Here is a tiny trained network, its code and every weight. The questions are about switching its units off for an input and a target symbol, where a switched-off unit gives its printed mean instead of its output.

import numpy as np


def w(rows, s, z=0):
    codes = np.array(rows[::2]) - 128.0
    scale = np.full(codes.shape[1], s)
    scale[-1] = z or s
    return codes * scale


def f(y):
    return y / 2 * (1 + np.tanh(0.7978845608 * (y + 0.044715 * y**3)))


def softmax(a):
    e = np.exp(a - a.max(-1, keepdims=True))
    return e / e.sum(-1, keepdims=True)


def log_softmax(a):
    a = a - a.max(-1, keepdims=True)
    return a - np.log(np.exp(a).sum(-1, keepdims=True))


def net(x, mask):
    ids = ['βδεηθλστφψω'.index(c) for c in x.split()]
    T = len(ids)
    res = E[ids] + P[:T]
    u = 0
    for l in range(3):
        r = res
        for j in range(2):
            rows = slice(4 * j, 4 * j + 4)
            q, k, v = (r @ M[l][rows].T for M in (Q, K, V))
            z = softmax(np.where(np.tri(T) > 0, q @ k.T / 4**0.5, -1e9)) @ v
            o = O[l][rows]
            res = res + np.where(mask[u + j], z, o[:, -1]) @ o[:, :-1]
        u += 2
        y = f(res @ A[l][:, :-1].T + A[l][:, -1])
        res = res + np.where(mask[u : u + 4], y, B[l][:, -1]) @ B[l][:, :-1]
        u += 4
    return log_softmax(res[-1] @ U[:, :-1].T + U[:, -1])


Q, K, V, O, A, B = {}, {}, {}, {}, {}, {}
E = w([
[6,197,131,123,72,118],'β',
[108,158,114,213,28,37],'δ',
[166,109,52,59,50,203],'ε',
[119,32,137,166,145,141],'η',
[109,219,131,245,44,171],'θ',
[156,91,226,140,180,122],'λ',
[56,144,172,37,135,171],'σ',
[125,141,168,108,166,248],'τ',
[234,99,135,213,89,115],'φ',
[84,111,191,89,118,48],'ψ',
[156,228,77,137,227,108],'ω',
],0.019)
P = w([
[144,28,54,94,147,133],'0',
[132,67,79,99,128,129],'1',
[132,88,107,102,128,120],'2',
[130,111,137,105,116,117],'3',
[131,131,160,109,112,116],'4',
[129,146,181,109,111,109],'5',
[131,160,204,110,105,110],'6',
[131,172,222,108,101,106],'7',
[134,182,241,109,93,103],'8',
[132,193,253,108,90,98],'9',
],0.012)
Q[0] = w([
[74,167,110,175,66,125],'0.h0',
[98,116,133,173,129,225],'0.h0',
[7,102,138,148,187,180],'0.h0',
[129,182,118,38,119,114],'0.h0',
[115,142,170,157,156,129],'0.h1',
[122,127,128,133,129,126],'0.h1',
[117,123,88,143,113,154],'0.h1',
[142,128,136,111,118,133],'0.h1',
],0.02)
K[0] = w([
[73,159,67,176,109,126],'0.h0',
[91,109,151,177,83,249],'0.h0',
[38,52,185,127,87,182],'0.h0',
[138,198,98,40,145,116],'0.h0',
[128,151,132,135,144,136],'0.h1',
[131,130,129,127,124,122],'0.h1',
[124,124,134,135,119,138],'0.h1',
[156,132,133,100,122,133],'0.h1',
],0.018)
V[0] = w([
[113,116,121,108,122,98],'0.h0',
[127,89,21,76,69,118],'0.h0',
[101,208,208,116,94,147],'0.h0',
[36,77,31,182,207,178],'0.h0',
[123,123,106,119,64,151],'0.h1',
[74,138,78,78,179,126],'0.h1',
[161,208,3,153,233,90],'0.h1',
[174,119,149,95,138,133],'0.h1',
],0.0056)
O[0] = w([
[148,148,124,124,134,154,101],'0.h0',
[99,167,241,223,186,168,27],'0.h0',
[199,49,76,134,121,124,197],'0.h0',
[170,205,179,101,84,30,3],'0.h0',
[100,106,114,116,185,40,220],'0.h1',
[221,114,157,149,69,116,125],'0.h1',
[227,92,198,3,1,158,33],'0.h1',
[84,108,141,187,121,153,182],'0.h1',
],0.005,0.00081)
A[0] = w([
[112,50,9,132,171,160,3],'0.n0',
[204,56,76,125,171,145,142],'0.n1',
[128,48,85,133,112,111,42],'0.n2',
[165,180,112,121,137,117,5],'0.n3',
],0.014,0.0034)
B[0] = w([
[168,246,180,25,83,153,157],'0.n0',
[90,254,191,185,166,138,254],'0.n1',
[244,78,219,75,76,82,165],'0.n2',
[140,106,110,78,189,73,157],'0.n3',
],0.011,0.0032)
Q[1] = w([
[119,128,190,113,118,119],'1.h0',
[154,147,123,98,2,128],'1.h0',
[98,119,112,173,189,129],'1.h0',
[152,153,148,127,100,111],'1.h0',
[174,65,171,146,101,92],'1.h1',
[110,76,152,75,136,124],'1.h1',
[52,109,88,93,167,126],'1.h1',
[152,81,186,113,116,175],'1.h1',
],0.02)
K[1] = w([
[165,62,178,147,165,149],'1.h0',
[220,102,99,115,252,76],'1.h0',
[19,156,115,138,96,178],'1.h0',
[176,69,136,64,128,121],'1.h0',
[209,90,125,187,154,55],'1.h1',
[152,46,132,50,187,136],'1.h1',
[39,64,164,77,177,177],'1.h1',
[185,121,70,62,186,123],'1.h1',
],0.013)
V[1] = w([
[50,171,114,130,93,161],'1.h0',
[97,254,26,81,121,92],'1.h0',
[196,92,117,120,146,189],'1.h0',
[130,138,111,71,22,97],'1.h0',
[145,103,137,122,197,172],'1.h1',
[102,233,93,57,153,90],'1.h1',
[95,145,88,146,157,137],'1.h1',
[50,111,177,146,103,173],'1.h1',
],0.0052)
O[1] = w([
[42,83,110,140,112,118,86],'1.h0',
[88,254,73,82,89,102,215],'1.h0',
[142,138,187,130,146,149,83],'1.h0',
[91,142,135,85,68,89,101],'1.h0',
[108,148,93,119,82,74,93],'1.h1',
[75,66,121,130,147,76,254],'1.h1',
[147,115,149,129,122,101,95],'1.h1',
[181,143,168,40,111,124,121],'1.h1',
],0.0063,0.0031)
A[1] = w([
[128,108,111,185,222,128,125],'1.n0',
[179,104,75,4,93,160,54],'1.n1',
[126,3,79,3,141,156,1],'1.n2',
[112,209,191,77,223,123,101],'1.n3',
],0.008,0.0076)
B[1] = w([
[53,157,124,121,87,118,156],'1.n0',
[190,126,190,113,43,160,160],'1.n1',
[64,58,101,255,64,103,133],'1.n2',
[114,42,36,179,151,177,253],'1.n3',
],0.0092,0.0052)
Q[2] = w([
[35,129,19,173,148,66],'2.h0',
[171,76,155,79,97,136],'2.h0',
[57,142,191,83,48,207],'2.h0',
[118,50,119,228,182,17],'2.h0',
[223,224,249,185,123,173],'2.h1',
[94,2,153,151,7,211],'2.h1',
[50,106,14,95,174,98],'2.h1',
[165,154,183,190,137,111],'2.h1',
],0.01)
K[2] = w([
[29,137,118,125,97,135],'2.h0',
[200,114,139,95,119,123],'2.h0',
[162,64,106,81,153,93],'2.h0',
[75,61,174,177,73,117],'2.h0',
[99,102,204,31,71,188],'2.h1',
[109,152,162,250,54,53],'2.h1',
[134,138,65,138,185,42],'2.h1',
[117,95,169,116,140,151],'2.h1',
],0.015)
V[2] = w([
[132,235,184,136,223,61],'2.h0',
[202,143,55,80,109,90],'2.h0',
[139,64,199,3,117,135],'2.h0',
[119,52,16,146,227,115],'2.h0',
[107,132,133,141,72,181],'2.h1',
[162,64,96,3,146,150],'2.h1',
[146,73,50,177,62,79],'2.h1',
[117,125,202,119,75,71],'2.h1',
],0.0053)
O[2] = w([
[197,141,155,149,194,88,96],'2.h0',
[101,98,123,234,191,126,68],'2.h0',
[59,135,149,91,165,138,63],'2.h0',
[153,2,60,112,145,91,254],'2.h0',
[154,163,76,118,160,112,193],'2.h1',
[53,78,152,63,98,239,70],'2.h1',
[157,90,83,163,91,83,140],'2.h1',
[205,106,96,80,192,102,92],'2.h1',
],0.0058,0.0024)
A[2] = w([
[139,154,1,165,128,168,2],'2.n0',
[181,35,178,182,85,210,103],'2.n1',
[31,64,188,145,177,14,39],'2.n2',
[123,137,241,188,74,86,164],'2.n3',
],0.0078,0.0082)
B[2] = w([
[105,174,71,134,60,243,151],'2.n0',
[107,180,106,156,151,16,186],'2.n1',
[218,205,166,176,90,255,191],'2.n2',
[159,84,80,44,169,146,254],'2.n3',
],0.0095,0.0077)
U = w([
[45,237,124,78,81,21,162],'β',
[139,71,94,138,76,34,113],'δ',
[81,189,187,53,75,200,138],'ε',
[87,78,192,53,191,108,232],'η',
[118,163,94,206,52,157,112],'θ',
[55,78,156,255,189,137,182],'λ',
[22,23,176,163,15,135,179],'σ',
[94,124,34,76,208,219,94],'τ',
[177,221,102,125,179,128,110],'φ',
[180,29,210,198,43,212,110],'ψ',
[182,88,56,34,68,160,2],'ω',
],0.0096,0.0088)

Each question gives the input, a string of symbols that net reads in full, and the target symbol t.
The units are the heads (4 rows each of Q, K, V and O) and the neurons (one row each of A and B). Each row of codes is followed by its name. A weight is (code - 128) times the scale printed after its matrix; where a second scale follows, it is the last column's (O, A, B and U).
mask holds one flag per unit, layer by layer, with each layer's heads first. A switched-off unit (its flag False) gives its mean, the last column of its rows in O or B, instead of its output. The means were averaged over made-up inputs and are rounded, as every weight is.
A unit's drop is (log p(t) with every unit on - log p(t) with that unit switched off) / (log p(t) with every unit on - log p(t) with every unit switched off).
The circuit of an input: a set's keep is (log p(t) with only the set's units on - log p(t) with every unit switched off) / (log p(t) with every unit on - log p(t) with every unit switched off). Starting from the 12 units with the biggest drops (on a tie, the unit counted first), units are removed one at a time, each time the one whose removal leaves the highest keep (on an exact tie, the one counted first), for as long as the keep stays at least 0.8.
circuit, biggest first: the units of the circuit, biggest drop first
most important unit: the unit with the biggest drop
top k neurons: the k neurons with the biggest drops, biggest first
top k neurons in layer l: the k neurons of layer l with the biggest drops, biggest first
drop when u is switched off: that unit's drop, to one decimal
input φ τ ε θ ε η θ θ λ, target λ: circuit, biggest first => (1.n3 0.h1)
input η σ λ θ η ω ω, target ω: top 2 neurons => (1.n3 0.n3)
input β β λ η δ, target δ: circuit, biggest first => (0.n1 2.h1)
input θ φ σ θ β ω η ω τ, target τ: top 2 neurons in layer 1 => (1.n3 1.n1)
input δ η σ, target σ: circuit, biggest first => (0.n1 1.n2)
input θ ω φ η ω ε, target ε: circuit, biggest first => (0.h1 0.n0)
input η η β φ η, target β: circuit, biggest first => (0.h0 1.h0 0.h1)
input θ β β θ, target β: top 2 neurons => (1.n3 2.n2)
input β φ ε ε ω η σ η ψ η, target ψ: top neuron => (2.n2)
input σ η β σ ψ φ, target φ: circuit, biggest first => (2.h0 2.n3 0.n1)
input θ ψ β η, target η: top 2 neurons => (0.n2 1.n3)
input δ σ η β ε, target ε: circuit, biggest first => (0.n0 2.h0)
input η ω θ η σ η σ ε ψ β, target σ: top 2 neurons in layer 0 => (0.n3 0.n2)
input λ η ω φ θ ω σ τ, target τ: circuit, biggest first => (1.n3)
input ω ω ψ, target ψ: top 3 neurons => (2.n2 0.n3 1.n3)
input τ η δ φ ε φ θ σ, target σ: circuit, biggest first => (0.h0 1.n2 0.n1)
input ω η η δ, target β: top 2 neurons in layer 0 => (0.n3 0.n1)
input σ ε ψ ω ε β β ε ω, target ε: top 3 neurons => (1.n1 1.n3 0.n3)
input δ η η λ ψ δ, target η: top 2 neurons => (2.n3 1.n3)
input β η δ, target δ: most important unit => 0.n1
input σ η ε δ σ δ θ φ ψ, target ψ: top 2 neurons => (2.n2 0.n1)
input δ β η β ε δ σ ε φ, target φ: top 2 neurons in layer 0 => (0.n2 0.n1)
input η η φ λ, target λ: top 3 neurons => (1.n3 0.n1 2.n3)
input τ η ω ψ λ η ψ, target ε: top 2 neurons in layer 0 => (0.n1 0.n3)
input φ σ ω ω, target ω: top 3 neurons => (1.n3 0.n1 0.n3)
input φ ψ ω ψ, target ε: top 2 neurons => (2.n2 0.n3)
input δ φ η η ψ ε η δ φ, target η: most important unit => 1.n3
input δ δ δ ω, target τ: drop when 0.n3 is switched off => 0.3
input ψ η ω σ, target δ: drop when 0.h0 is switched off => 1.0
input φ ω η, target ψ: drop when 0.h0 is switched off => 2.5
